Below are the code and all the weights of a small trained network. Each question names an input and a target symbol and asks about switching units off, where a switched-off unit gives its printed mean instead of its output.

import numpy as np


def w(rows, s, z=0):
    codes = np.array(rows[::2]) - 128.0
    scale = np.full(codes.shape[1], s)
    scale[-1] = z or s
    return codes * scale


def f(y):
    return y / 2 * (1 + np.tanh(0.7978845608 * (y + 0.044715 * y**3)))


def softmax(a):
    e = np.exp(a - a.max(-1, keepdims=True))
    return e / e.sum(-1, keepdims=True)


def log_softmax(a):
    a = a - a.max(-1, keepdims=True)
    return a - np.log(np.exp(a).sum(-1, keepdims=True))


def net(x, mask):
    ids = ['αγζθλμξσφψ'.index(c) for c in x.split()]
    T = len(ids)
    res = E[ids] + P[:T]
    r = res
    for j in range(2):
        rows = slice(4 * j, 4 * j + 4)
        q, k, v = (r @ M[0][rows].T for M in (Q, K, V))
        z = softmax(np.where(np.tri(T) > 0, q @ k.T / 4**0.5, -1e9)) @ v
        o = O[0][rows]
        res = res + np.where(mask[j], z, o[:, -1]) @ o[:, :-1]
    y = f(res @ A[0][:, :-1].T + A[0][:, -1])
    res = res + np.where(mask[2:10], y, B[0][:, -1]) @ B[0][:, :-1]
    return log_softmax(res[-1] @ U[:, :-1].T + U[:, -1])


Q, K, V, O, A, B = {}, {}, {}, {}, {}, {}
E = w([
[182,106,100,145,74,111,70,102,158],'α',
[146,188,178,147,211,79,127,109,129],'γ',
[140,155,145,36,87,85,120,76,74],'ζ',
[121,167,80,96,158,93,88,103,109],'θ',
[90,201,111,169,133,108,62,163,182],'λ',
[122,186,166,112,66,132,110,97,251],'μ',
[71,128,108,158,142,126,106,77,123],'ξ',
[143,185,110,99,88,164,125,159,105],'σ',
[166,164,112,78,159,187,99,146,152],'φ',
[124,183,51,147,85,90,142,89,127],'ψ',
],0.026)
P = w([
[219,177,200,210,148,130,2,79,96],'0',
[139,141,159,195,139,128,79,111,79],'1',
[119,154,122,162,125,146,103,62,115],'2',
[135,118,131,133,140,94,104,126,91],'3',
[113,111,109,115,135,94,104,133,93],'4',
[115,113,101,76,119,106,107,105,107],'5',
[96,144,65,111,125,118,117,90,125],'6',
[87,129,62,94,131,115,110,113,110],'7',
[89,133,53,83,128,115,109,104,107],'8',
[93,139,36,93,132,121,113,99,110],'9',
[120,127,42,115,149,94,102,119,109],'10',
[87,134,32,98,146,120,96,119,111],'11',
],0.0081)
Q[0] = w([
[104,213,44,69,147,108,153,151,191],'h0',
[48,112,207,156,238,114,152,114,141],'h0',
[113,188,166,141,232,123,216,111,40],'h0',
[177,169,145,121,101,157,106,215,183],'h0',
[139,110,67,62,183,167,204,138,135],'h1',
[78,179,101,79,140,47,2,111,122],'h1',
[164,90,227,167,106,173,183,174,88],'h1',
[106,127,54,109,118,113,224,193,119],'h1',
],0.0069)
K[0] = w([
[147,219,74,52,253,194,120,237,202],'h0',
[53,186,181,167,114,42,167,74,105],'h0',
[116,169,235,156,204,64,181,109,57],'h0',
[187,227,174,78,121,119,66,232,214],'h0',
[208,172,158,85,166,108,77,108,151],'h1',
[149,184,81,23,178,219,135,207,102],'h1',
[18,113,194,111,142,63,81,98,114],'h1',
[67,179,20,102,107,77,104,115,78],'h1',
],0.0063)
V[0] = w([
[161,78,134,174,114,106,152,105,74],'h0',
[99,118,182,79,126,194,133,190,222],'h0',
[91,142,150,123,99,103,139,150,109],'h0',
[143,157,141,123,188,135,195,120,75],'h0',
[117,105,131,143,111,130,85,82,144],'h1',
[183,132,108,103,184,255,117,193,140],'h1',
[167,123,94,148,34,132,161,156,92],'h1',
[138,98,147,152,175,86,118,116,188],'h1',
],0.01)
O[0] = w([
[74,152,55,84,62,71,96,128,144,20],'h0',
[149,115,141,212,125,152,144,170,152,106],'h0',
[113,168,207,175,163,83,107,21,155,90],'h0',
[110,91,123,102,161,195,205,125,149,83],'h0',
[7,147,187,113,69,142,141,121,153,141],'h1',
[218,106,63,59,183,144,152,248,161,255],'h1',
[145,123,68,156,69,173,143,153,26,94],'h1',
[83,141,131,106,73,1,161,53,124,72],'h1',
],0.0067,0.0088)
A[0] = w([
[142,172,166,101,103,96,202,90,120,207],'n0',
[132,140,129,123,163,182,88,134,108,253],'n1',
[158,133,153,163,89,183,174,191,141,237],'n2',
[168,160,253,126,158,141,105,119,167,208],'n3',
[174,173,151,102,172,122,164,170,98,196],'n4',
[153,107,97,106,150,149,193,180,137,142],'n5',
[144,87,95,102,122,135,102,225,96,87],'n6',
[92,115,209,87,88,174,102,101,114,126],'n7',
],0.011,0.0022)
B[0] = w([
[178,187,221,87,80,182,193,162,115,161],'n0',
[237,152,101,179,103,30,118,160,36,204],'n1',
[129,148,60,87,116,37,107,24,106,199],'n2',
[95,116,88,80,92,178,165,187,55,201],'n3',
[57,117,83,137,79,185,139,136,130,236],'n4',
[79,93,191,136,134,149,28,134,200,243],'n5',
[126,175,106,169,141,149,212,72,186,253],'n6',
[219,4,130,255,160,86,142,156,220,169],'n7',
],0.0082,0.017)
U = w([
[86,91,99,81,67,88,69,139,129,98],'α',
[113,210,123,89,166,133,243,108,136,162],'γ',
[215,124,139,102,147,71,190,109,163,84],'ζ',
[138,182,156,56,255,85,69,65,108,253],'θ',
[77,184,189,146,149,187,31,196,89,161],'λ',
[93,165,111,180,79,101,225,209,160,41],'μ',
[20,72,85,174,151,121,231,26,148,161],'ξ',
[180,117,27,119,107,178,162,165,29,183],'σ',
[105,54,97,127,182,177,142,116,192,94],'φ',
[72,201,105,158,100,166,177,25,96,57],'ψ',
],0.0074,0.0047)

Each question gives the input, a string of symbols that net reads in full, and the target symbol t.
The units are the heads (4 rows each of Q, K, V and O) and the neurons (one row each of A and B). Each row of codes is followed by its name. A weight is (code - 128) times the scale printed after its matrix; where a second scale follows, it is the last column's (O, A, B and U).
mask holds one flag per unit, heads first, then neurons. A switched-off unit (its flag False) gives its mean, the last column of its rows in O or B, instead of its output. The means were averaged over made-up inputs and are rounded, as every weight is.
A unit's drop is (log p(t) with every unit on - log p(t) with that unit switched off) / (log p(t) with every unit on - log p(t) with every unit switched off).
The circuit of an input: a set's keep is (log p(t) with only the set's units on - log p(t) with every unit switched off) / (log p(t) with every unit on - log p(t) with every unit switched off). Starting from all 10 units, units are removed one at a time, each time the one whose removal leaves the highest keep (on an exact tie, the one counted first), for as long as the keep stays at least 0.8.
circuit, biggest first: the units of the circuit, biggest drop first
most important unit: the unit with the biggest drop
top k neurons: the k neurons with the biggest drops, biggest first
which heads matter: for each layer, one digit per head in row order, 1 if its drop is at least 0.15 and else 0, layers parted by /
input ξ σ μ λ φ λ θ μ ψ λ γ, target λ: top 3 neurons : n5, n2, n6
input ζ λ σ ψ ξ ζ φ λ α ξ μ, target α: most important unit : n2
input α α ξ φ ψ μ ζ, target γ: circuit, biggest first : n6, n7, h1
input γ α σ ψ θ ζ ζ μ, target σ: circuit, biggest first : n3, n5, n6
input φ γ γ α ζ σ ξ φ ζ λ, target φ: which heads matter : 11
input μ ψ φ θ θ σ σ φ γ, target φ: top 3 neurons : n5, n4, n0
input ζ ζ ξ γ ξ σ φ ζ ζ θ, target φ: circuit, biggest first : n5, h1, h0
input σ ζ ψ, target σ: which heads matter : 01
input ψ φ μ ψ ζ α θ ζ ζ ζ, target γ: circuit, biggest first : n6, n7, h1, n1
input σ φ α, target ζ: top 3 neurons : n3, n4, n6
input ψ ξ ζ ζ λ φ ψ ψ φ ζ α, target φ: top 2 neurons : n5, n6
input φ φ α ζ ψ, target φ: top 2 neurons : n5, n1
input λ ψ μ ξ ζ, target ζ: top 2 neurons : n7, n0
input σ μ α λ γ, target σ: circuit, biggest first : n3
input γ μ θ γ ζ α α, target α: circuit, biggest first : h1, n6
input θ μ μ, target μ: circuit, biggest first : h1, n3, n7, n0
input ξ μ ξ λ γ φ φ ζ ψ φ φ, target φ: top 3 neurons : n5, n6, n4
input θ φ ψ γ, target λ: circuit, biggest first : n6, n2
input μ θ ζ μ ψ θ α α μ ψ λ, target λ: circuit, biggest first : h1, n6
input ζ σ ζ ψ ζ φ ζ γ μ ψ ξ, target θ: circuit, biggest first : h0, n4
input ξ ζ θ, target θ: most important unit : n4
input φ φ γ α, target φ: top 4 neurons : n1, n2, n6, n0
input φ φ ζ φ μ φ μ, target φ: top 2 neurons : n5, n1
input φ λ μ θ, target φ: top 3 neurons : n5, n4, n6
input ζ γ φ ζ ψ, target ξ: top 4 neurons : n2, n6, n1, n0
input μ θ σ μ μ ζ μ φ ζ ξ ξ, target θ: top 3 neurons : n3, n4, n7
input ξ λ ζ ζ φ α λ λ λ σ, target ψ: top 2 neurons : n2, n3
input ζ φ λ γ ζ φ γ μ ξ, target φ: circuit, biggest first : h1
input φ ζ γ ζ ξ μ σ ζ φ, target φ: circuit, biggest first : n5, h1
input ζ γ θ α ζ, target ζ: circuit, biggest first : n7, h1, n4
